Below is a small trained network, with its code and all its weights. Each question gives an input and a class and asks what happens when units are switched off, that is, made to give their printed mean instead of their output.

import numpy as np


def w(rows, s, z=0):
    codes = np.array(rows[::2]) - 128.0
    scale = np.full(codes.shape[1], s)
    scale[-1] = z or s
    return codes * scale


def norm(h):
    return h / np.sqrt((h * h).mean(-1, keepdims=True) + 1e-5)


def f(y):
    return y / 2 * (1 + np.tanh(0.7978845608 * (y + 0.044715 * y**3)))


def log_softmax(a):
    a = a - a.max(-1, keepdims=True)
    return a - np.log(np.exp(a).sum(-1, keepdims=True))


def net(x, mask):
    res = np.array(x, float).reshape(1, 3) / 4 @ E
    u = 0
    for l in range(2):
        y = f(norm(res) @ A[l][:, :-1].T + A[l][:, -1])
        res = res + np.where(mask[u : u + 10], y, B[l][:, -1]) @ B[l][:, :-1]
        u += 10
    return log_softmax(norm(res)[-1] @ U[:, :-1].T + U[:, -1])


A, B = {}, {}
E = w([
[150,105,162,105,68,91,80,1,180,66],'x0',
[211,101,111,83,227,199,154,23,75,158],'x1',
[134,110,161,141,130,148,26,127,118,174],'x2',
],0.0098)
A[0] = w([
[146,110,146,111,118,118,42,134,122,138,118],'L0N1',
[95,136,140,134,105,112,242,147,161,108,34],'L0N2',
[110,147,152,140,177,149,71,82,140,170,92],'L0N3',
[174,131,152,121,174,147,147,174,128,151,58],'L0N4',
[127,124,110,121,161,137,232,245,108,140,53],'L0N5',
[104,142,152,151,146,143,124,189,101,125,99],'L0N6',
[130,84,97,97,64,116,66,82,143,101,3],'L0N7',
[111,107,130,111,107,114,133,88,115,103,133],'L0N8',
[145,120,121,119,160,135,119,234,116,153,158],'L0N9',
[109,136,131,132,56,107,71,227,154,113,226],'L0N10',
],0.012,0.0036)
B[0] = w([
[197,167,136,139,58,188,171,116,194,137,167],'L0N1',
[151,141,63,90,82,109,146,102,107,32,187],'L0N2',
[148,78,132,159,102,114,105,88,114,29,167],'L0N3',
[77,168,70,86,117,107,113,99,62,154,163],'L0N4',
[187,166,247,185,116,119,75,84,189,125,237],'L0N5',
[127,94,104,77,164,148,35,130,187,184,176],'L0N6',
[75,184,163,143,149,121,99,63,95,97,185],'L0N7',
[235,133,133,161,173,151,132,178,153,219,161],'L0N8',
[57,90,67,155,212,175,121,133,148,213,212],'L0N9',
[40,52,145,81,162,94,140,213,105,194,252],'L0N10',
],0.013,0.012)
A[1] = w([
[170,93,45,139,132,97,165,140,69,72,27],'L1N1',
[13,95,50,96,184,129,156,108,45,148,130],'L1N2',
[48,108,89,11,176,119,106,170,159,116,49],'L1N3',
[157,71,77,80,100,201,223,207,162,142,128],'L1N4',
[144,65,123,49,134,103,123,111,95,72,50],'L1N5',
[102,125,211,130,68,78,89,190,147,88,156],'L1N6',
[55,73,147,143,93,100,118,133,191,130,230],'L1N7',
[117,165,156,130,201,72,251,125,167,126,176],'L1N8',
[94,81,206,105,143,167,61,116,134,159,104],'L1N9',
[35,149,168,141,131,136,98,219,152,204,252],'L1N10',
],0.013,0.002)
B[1] = w([
[138,98,80,61,165,88,175,92,56,200,148],'L1N1',
[87,148,127,236,126,71,141,151,111,32,184],'L1N2',
[195,156,169,98,191,166,163,9,154,165,194],'L1N3',
[99,195,79,130,33,28,147,152,133,58,141],'L1N4',
[61,177,163,105,57,145,121,234,188,184,151],'L1N5',
[91,92,32,106,247,154,158,108,90,223,184],'L1N6',
[209,128,141,176,90,168,19,211,98,150,197],'L1N7',
[124,117,146,153,87,124,79,118,218,65,155],'L1N8',
[98,116,157,71,107,100,220,170,117,95,208],'L1N9',
[128,114,67,142,193,135,32,177,250,162,251],'L1N10',
],0.013,0.018)
U = w([
[105,144,41,67,89,30,184,131,151,124,96],'0',
[50,120,116,219,146,98,161,114,41,49,70],'1',
[162,89,151,152,41,156,94,197,154,84,40],'2',
[143,75,159,55,110,192,140,92,75,197,96],'3',
[195,145,197,133,102,148,128,9,198,58,197],'4',
[82,97,104,150,228,131,61,186,203,185,194],'5',
[145,144,158,106,125,147,124,179,106,80,3],'6',
],0.013,0.0058)

Each question gives the input, the list of numbers given to net, and the class t.
The units are the neurons (one row each of A and B). Each row of codes is followed by its name. A weight is (code - 128) times the scale printed after its matrix; where a second scale follows, it is the last column's (A, B and U).
mask holds one flag per neuron, layer by layer. A switched-off neuron (its flag False) gives its mean, the last column of its row in B, instead of its output. The means were averaged over made-up inputs and are rounded, as every weight is.
A unit's drop is (log p(t) with every unit on - log p(t) with that unit switched off) / (log p(t) with every unit on - log p(t) with every unit switched off).
The circuit of an input: a set's keep is (log p(t) with only the set's units on - log p(t) with every unit switched off) / (log p(t) with every unit on - log p(t) with every unit switched off). Starting from the 12 units with the biggest drops (on a tie, the unit counted first), units are removed one at a time, each time the one whose removal leaves the highest keep (on an exact tie, the one counted first), for as long as the keep stays at least 0.8.
units of the circuit, in order: the units of the circuit, biggest drop first
unit that matters most: the unit with the biggest drop
k most important neurons: the k neurons with the biggest drops, biggest first
top k neurons in layer l: the k neurons of layer l with the biggest drops, biggest first
drop when u is switched off: that unit's drop, to one decimal
input [2,7,-7], class 0: unit that matters most	L0N5
input [1,-2,-2], class 0: units of the circuit, in order	(L0N2; L1N10)
input [0,4,-3], class 0: units of the circuit, in order	(L0N5; L1N10; L1N7; L0N10)
input [2,-5,-7], class 0: units of the circuit, in order	(L0N2; L1N10)
input [0,8,8], class 3: 3 most important neurons	(L0N5; L1N10; L1N2)
input [6,0,-1], class 4: units of the circuit, in order	(L0N10; L1N10)
input [0,7,4], class 3: 2 most important neurons	(L0N5; L0N9)
input [5,0,-8], class 0: 3 most important neurons	(L0N5; L0N2; L1N1)
input [-2,6,-2], class 1: 2 most important neurons	(L0N4; L0N1)
input [4,7,-5], class 4: 2 most important neurons	(L0N2; L1N10)
input [-4,5,-4], class 4: 2 most important neurons	(L0N10; L0N5)
input [-2,7,1], class 1: 3 most important neurons	(L0N5; L1N2; L1N10)
input [-1,6,1], class 1: 2 most important neurons	(L0N5; L1N2)
input [8,-2,1], class 3: 4 most important neurons	(L1N10; L0N9; L0N10; L1N2)
input [0,0,-5], class 4: unit that matters most	L0N10
input [1,0,-4], class 0: 2 most important neurons	(L0N2; L1N1)
input [3,-4,-6], class 0: 2 most important neurons	(L0N2; L0N5)
input [7,3,-3], class 4: drop when L1N10 is switched off	0.1
input [4,3,2], class 4: drop when L0N10 is switched off	0.2
input [1,3,8], class 4: drop when L0N10 is switched off	0.4
input [-5,7,3], class 1: top neuron in layer 0	(L0N10)
